Below is a small trained network, with its code and all its weights. Each question gives an input and a class and asks what happens when units are switched off, that is, made to give their printed mean instead of their output.

import numpy as np


def w(rows, s, z=0):
    codes = np.array(rows[::2]) - 128.0
    scale = np.full(codes.shape[1], s)
    scale[-1] = z or s
    return codes * scale


def norm(h):
    return h / np.sqrt((h * h).mean(-1, keepdims=True) + 1e-5)


def f(y):
    return y / 2 * (1 + np.tanh(0.7978845608 * (y + 0.044715 * y**3)))


def log_softmax(a):
    a = a - a.max(-1, keepdims=True)
    return a - np.log(np.exp(a).sum(-1, keepdims=True))


def net(x, mask):
    res = np.array(x, float).reshape(1, 4) / 4 @ E
    u = 0
    for l in range(2):
        y = f(norm(res) @ A[l][:, :-1].T + A[l][:, -1])
        res = res + np.where(mask[u : u + 11], y, B[l][:, -1]) @ B[l][:, :-1]
        u += 11
    return log_softmax(norm(res)[-1] @ U[:, :-1].T + U[:, -1])


A, B = {}, {}
E = w([
[175,106,16,151,149,108,193],'x0',
[127,128,127,129,130,128,126],'x1',
[113,13,149,145,115,119,113],'x2',
[131,81,86,140,134,253,130],'x3',
],0.014)
A[0] = w([
[132,114,76,132,137,215,125,27],'0.n1',
[142,112,98,123,131,136,129,90],'0.n2',
[115,150,210,128,124,137,103,178],'0.n3',
[126,122,144,126,147,222,122,90],'0.n4',
[129,139,166,121,124,112,113,134],'0.n5',
[122,136,182,124,123,209,105,112],'0.n6',
[133,243,96,134,132,146,135,254],'0.n7',
[138,121,71,131,127,67,137,99],'0.n8',
[132,250,123,125,131,197,129,142],'0.n9',
[115,135,149,134,105,163,135,103],'0.n10',
[137,107,147,115,131,107,144,113],'0.n11',
],0.026,0.0085)
B[0] = w([
[120,144,109,131,91,211,192,197],'0.n1',
[110,161,155,132,119,132,160,148],'0.n2',
[126,119,108,118,100,201,175,228],'0.n3',
[124,93,175,110,155,80,82,199],'0.n4',
[108,129,129,163,136,169,169,173],'0.n5',
[148,124,150,112,145,69,71,209],'0.n6',
[198,123,80,26,206,160,72,255],'0.n7',
[123,106,141,164,181,72,118,191],'0.n8',
[25,253,196,182,102,101,146,239],'0.n9',
[159,126,160,110,125,107,111,152],'0.n10',
[118,136,128,184,139,121,134,142],'0.n11',
],0.034,0.019)
A[1] = w([
[135,46,100,208,17,179,211,131],'1.n1',
[99,167,122,174,102,6,128,10],'1.n2',
[119,17,153,199,114,46,66,143],'1.n3',
[105,77,115,211,132,136,209,252],'1.n4',
[178,64,169,83,90,128,59,108],'1.n5',
[148,176,44,81,111,235,162,29],'1.n6',
[66,153,102,161,137,156,91,191],'1.n7',
[106,171,158,179,101,16,133,16],'1.n8',
[92,218,111,135,131,40,58,72],'1.n9',
[82,150,142,158,97,149,181,149],'1.n10',
[69,224,94,199,155,185,218,77],'1.n11',
],0.025,0.0025)
B[1] = w([
[144,134,75,154,241,58,100,222],'1.n1',
[101,150,175,133,125,105,83,159],'1.n2',
[131,183,118,72,59,175,160,200],'1.n3',
[106,85,160,191,168,100,112,212],'1.n4',
[146,139,79,127,114,137,166,171],'1.n5',
[117,141,164,116,43,138,151,234],'1.n6',
[168,76,111,136,56,50,123,162],'1.n7',
[91,165,157,125,130,148,68,166],'1.n8',
[132,3,105,228,137,125,168,211],'1.n9',
[132,164,100,118,179,136,114,184],'1.n10',
[166,105,110,65,76,163,139,253],'1.n11',
],0.04,0.022)
U = w([
[155,126,115,58,20,192,196,180],'0',
[167,73,53,161,254,69,139,186],'1',
[25,134,252,207,114,89,46,2],'2',
],0.013,0.0018)

Each question gives the input, the list of numbers given to net, and the class t.
The units are the neurons (one row each of A and B). Each row of codes is followed by its name. A weight is (code - 128) times the scale printed after its matrix; where a second scale follows, it is the last column's (A, B and U).
mask holds one flag per neuron, layer by layer. A switched-off neuron (its flag False) gives its mean, the last column of its row in B, instead of its output. The means were averaged over made-up inputs and are rounded, as every weight is.
A unit's drop is (log p(t) with every unit on - log p(t) with that unit switched off) / (log p(t) with every unit on - log p(t) with every unit switched off).
most important unit: the unit with the biggest drop
k most important neurons: the k neurons with the biggest drops, biggest first
drop of u: that unit's drop, to one decimal
input [-7,-3,4,-7], class 1: most important unit	0.n7
input [2,-3,-8,-2], class 1: 3 most important neurons	0.n7; 0.n3; 0.n1
input [0,6,-4,5], class 2: 2 most important neurons	0.n4; 0.n9
input [8,-5,-4,1], class 0: 2 most important neurons	0.n6; 0.n4
input [0,-8,-7,3], class 2: 2 most important neurons	0.n9; 0.n3
input [-7,-3,1,-1], class 1: 3 most important neurons	0.n7; 0.n3; 1.n1
input [-7,0,0,3], class 2: 2 most important neurons	0.n7; 1.n11
input [-6,1,5,0], class 1: 4 most important neurons	0.n3; 0.n7; 0.n9; 0.n5
input [3,-6,-8,0], class 1: 4 most important neurons	0.n7; 0.n3; 0.n1; 1.n3
input [8,1,5,-3], class 2: drop of 0.n7	1.1
input [4,-1,7,-6], class 2: drop of 0.n7	1.5
input [-8,7,7,-6], class 1: drop of 0.n7	2.1
